Here is a tiny trained network, its code and every weight. The questions are about switching its units off for an input and a target symbol, where a switched-off unit gives its printed mean instead of its output.

import numpy as np


def w(rows, s, z=0):
    codes = np.array(rows[::2]) - 128.0
    scale = np.full(codes.shape[1], s)
    scale[-1] = z or s
    return codes * scale


def f(y):
    return y / 2 * (1 + np.tanh(0.7978845608 * (y + 0.044715 * y**3)))


def softmax(a):
    e = np.exp(a - a.max(-1, keepdims=True))
    return e / e.sum(-1, keepdims=True)


def log_softmax(a):
    a = a - a.max(-1, keepdims=True)
    return a - np.log(np.exp(a).sum(-1, keepdims=True))


def net(x, mask):
    ids = ['ΓΛΞΣαβδζηθμτφψ'.index(c) for c in x.split()]
    T = len(ids)
    res = E[ids] + P[:T]
    u = 0
    for l in range(2):
        r = res
        for j in range(2):
            rows = slice(3 * j, 3 * j + 3)
            q, k, v = (r @ M[l][rows].T for M in (Q, K, V))
            z = softmax(np.where(np.tri(T) > 0, q @ k.T / 3**0.5, -1e9)) @ v
            o = O[l][rows]
            res = res + np.where(mask[u + j], z, o[:, -1]) @ o[:, :-1]
        u += 2
        y = f(res @ A[l][:, :-1].T + A[l][:, -1])
        res = res + np.where(mask[u : u + 8], y, B[l][:, -1]) @ B[l][:, :-1]
        u += 8
    return log_softmax(res[-1] @ U[:, :-1].T + U[:, -1])


Q, K, V, O, A, B = {}, {}, {}, {}, {}, {}
E = w([
[111,154,112],'Γ',
[114,134,79],'Λ',
[83,119,168],'Ξ',
[220,53,175],'Σ',
[181,105,74],'α',
[101,108,149],'β',
[239,192,233],'δ',
[160,115,83],'ζ',
[133,133,106],'η',
[78,136,255],'θ',
[153,134,56],'μ',
[142,112,71],'τ',
[143,129,76],'φ',
[176,152,129],'ψ',
],0.017)
P = w([
[1,199,55],'0',
[189,69,148],'1',
[211,107,142],'2',
[205,141,136],'3',
[234,152,132],'4',
[221,160,126],'5',
],0.0075)
Q[0] = w([
[144,235,6],'0.h0',
[91,134,245],'0.h0',
[157,143,123],'0.h0',
[115,121,170],'0.h1',
[185,196,106],'0.h1',
[75,148,153],'0.h1',
],0.011)
K[0] = w([
[37,212,65],'0.h0',
[165,153,182],'0.h0',
[108,151,121],'0.h0',
[48,134,254],'0.h1',
[126,188,117],'0.h1',
[121,113,172],'0.h1',
],0.011)
V[0] = w([
[44,134,28],'0.h0',
[235,82,254],'0.h0',
[12,115,71],'0.h0',
[89,223,160],'0.h1',
[59,41,164],'0.h1',
[97,218,126],'0.h1',
],0.0082)
O[0] = w([
[168,47,173,38],'0.h0',
[97,150,69,253],'0.h0',
[122,58,173,6],'0.h0',
[122,122,254,93],'0.h1',
[105,166,76,62],'0.h1',
[125,101,209,113],'0.h1',
],0.0087,0.0036)
A[0] = w([
[218,177,143,123],'0.n0',
[244,38,80,255],'0.n1',
[154,200,113,127],'0.n2',
[176,180,159,197],'0.n3',
[84,244,255,150],'0.n4',
[160,96,244,70],'0.n5',
[170,192,174,107],'0.n6',
[132,145,131,81],'0.n7',
],0.0083,0.0094)
B[0] = w([
[124,120,75,159],'0.n0',
[15,208,201,248],'0.n1',
[69,35,190,171],'0.n2',
[20,139,82,178],'0.n3',
[14,2,73,158],'0.n4',
[218,63,164,162],'0.n5',
[93,120,36,137],'0.n6',
[239,111,63,121],'0.n7',
],0.0064,0.016)
Q[1] = w([
[115,99,189],'1.h0',
[236,146,148],'1.h0',
[98,150,177],'1.h0',
[88,145,111],'1.h1',
[159,110,55],'1.h1',
[88,141,244],'1.h1',
],0.011)
K[1] = w([
[122,65,156],'1.h0',
[64,95,67],'1.h0',
[110,2,181],'1.h0',
[66,104,49],'1.h1',
[143,179,51],'1.h1',
[130,19,178],'1.h1',
],0.0083)
V[1] = w([
[102,90,141],'1.h0',
[194,52,182],'1.h0',
[49,83,74],'1.h0',
[154,253,152],'1.h1',
[14,157,63],'1.h1',
[164,145,8],'1.h1',
],0.0075)
O[1] = w([
[124,105,110,170],'1.h0',
[192,72,139,135],'1.h0',
[115,127,57,167],'1.h0',
[124,184,255,59],'1.h1',
[35,175,100,251],'1.h1',
[126,199,95,57],'1.h1',
],0.0077,0.012)
A[1] = w([
[110,227,107,145],'1.n0',
[101,25,206,132],'1.n1',
[189,143,57,255],'1.n2',
[111,126,92,72],'1.n3',
[29,108,255,201],'1.n4',
[28,164,127,64],'1.n5',
[227,128,216,113],'1.n6',
[95,196,91,109],'1.n7',
],0.0094,0.0068)
B[1] = w([
[151,155,142,230],'1.n0',
[134,136,143,217],'1.n1',
[2,124,221,140],'1.n2',
[138,92,188,158],'1.n3',
[33,206,124,197],'1.n4',
[211,90,106,254],'1.n5',
[201,191,164,171],'1.n6',
[174,104,130,230],'1.n7',
],0.008,0.027)
U = w([
[254,43,121,2],'Γ',
[222,118,178,46],'Λ',
[118,38,130,252],'Ξ',
[135,221,105,191],'Σ',
[11,151,157,30],'α',
[120,66,144,177],'β',
[173,65,42,43],'δ',
[49,132,183,198],'ζ',
[135,97,185,128],'η',
[27,82,85,112],'θ',
[147,148,199,45],'μ',
[91,120,198,95],'τ',
[140,127,189,101],'φ',
[47,103,134,199],'ψ',
],0.0084,0.0052)

Each question gives the input, a string of symbols that net reads in full, and the target symbol t.
The units are the heads (3 rows each of Q, K, V and O) and the neurons (one row each of A and B). Each row of codes is followed by its name. A weight is (code - 128) times the scale printed after its matrix; where a second scale follows, it is the last column's (O, A, B and U).
mask holds one flag per unit, layer by layer, with each layer's heads first. A switched-off unit (its flag False) gives its mean, the last column of its rows in O or B, instead of its output. The means were averaged over made-up inputs and are rounded, as every weight is.
A unit's drop is (log p(t) with every unit on - log p(t) with that unit switched off) / (log p(t) with every unit on - log p(t) with every unit switched off).
The circuit of an input: a set's keep is (log p(t) with only the set's units on - log p(t) with every unit switched off) / (log p(t) with every unit on - log p(t) with every unit switched off). Starting from the 12 units with the biggest drops (on a tie, the unit counted first), units are removed one at a time, each time the one whose removal leaves the highest keep (on an exact tie, the one counted first), for as long as the keep stays at least 0.8.
circuit, biggest first: the units of the circuit, biggest drop first
k most important neurons: the k neurons with the biggest drops, biggest first
k most important neurons of layer l: the k neurons of layer l with the biggest drops, biggest first
heads that matter: for each layer, one digit per head in row order, 1 if its drop is at least 0.15 and else 0, layers parted by /
input ζ Σ φ, target ζ: heads that matter : 10 / 01
input Γ ψ θ Γ Ξ φ, target Γ: circuit, biggest first : [1.h1 0.h0]
input Σ ψ δ Σ, target Σ: circuit, biggest first : [0.h0]
input θ Ξ Ξ, target θ: circuit, biggest first : [0.n4 0.h1 1.h1]
input Σ μ Σ φ, target Σ: circuit, biggest first : [1.h1 0.h1 0.h0]
input Σ ψ θ Γ Ξ δ, target δ: 3 most important neurons : [1.n5 0.n4 0.n1]
input θ Σ Γ, target θ: circuit, biggest first : [0.n4 1.h1 0.h1]
input δ θ Γ Λ Γ α, target δ: 3 most important neurons : [0.n4 1.n5 0.n1]
input μ θ μ τ, target μ: 3 most important neurons : [0.n1 0.n5 1.n6]
input θ α α, target θ: 2 most important neurons of layer 0 : [0.n1 0.n4]
input Ξ Σ θ ψ α, target Ξ: heads that matter : 11 / 11
input Σ β Λ τ, target Σ: circuit, biggest first : [1.h1 0.h1 0.n4]
input ζ Σ Λ, target ζ: circuit, biggest first : [0.h0 0.n1 1.n4]
input Γ τ α Ξ Σ μ, target Γ: heads that matter : 11 / 11
input Σ Γ Σ Σ Σ ζ, target Σ: circuit, biggest first : [1.h1 0.h0 0.h1]
input Λ φ Σ Σ Ξ Γ, target Λ: 3 most important neurons : [0.n5 1.n6 0.n1]
input ζ Σ α ψ, target ζ: 3 most important neurons : [0.n1 1.n5 1.n4]
input Γ Γ Γ η Γ ζ, target Γ: 3 most important neurons : [0.n5 0.n4 1.n4]
input μ Λ Σ μ, target μ: heads that matter : 10 / 11
input Σ Λ Γ, target Σ: heads that matter : 01 / 11
input Σ Ξ Λ, target Σ: circuit, biggest first : [1.h1 0.h1 0.n4]
input Σ Σ δ Λ, target Σ: heads that matter : 10 / 01
input α Σ ζ Γ, target α: 4 most important neurons of layer 1 : [1.n4 1.n5 1.n7 1.n6]
input Ξ ζ ζ Σ ζ, target Ξ: 2 most important neurons of layer 1 : [1.n4 1.n5]
input θ Ξ Σ μ, target θ: most important neuron : [0.n1]
input Λ μ Λ, target Λ: 2 most important neurons : [0.n5 1.n6]
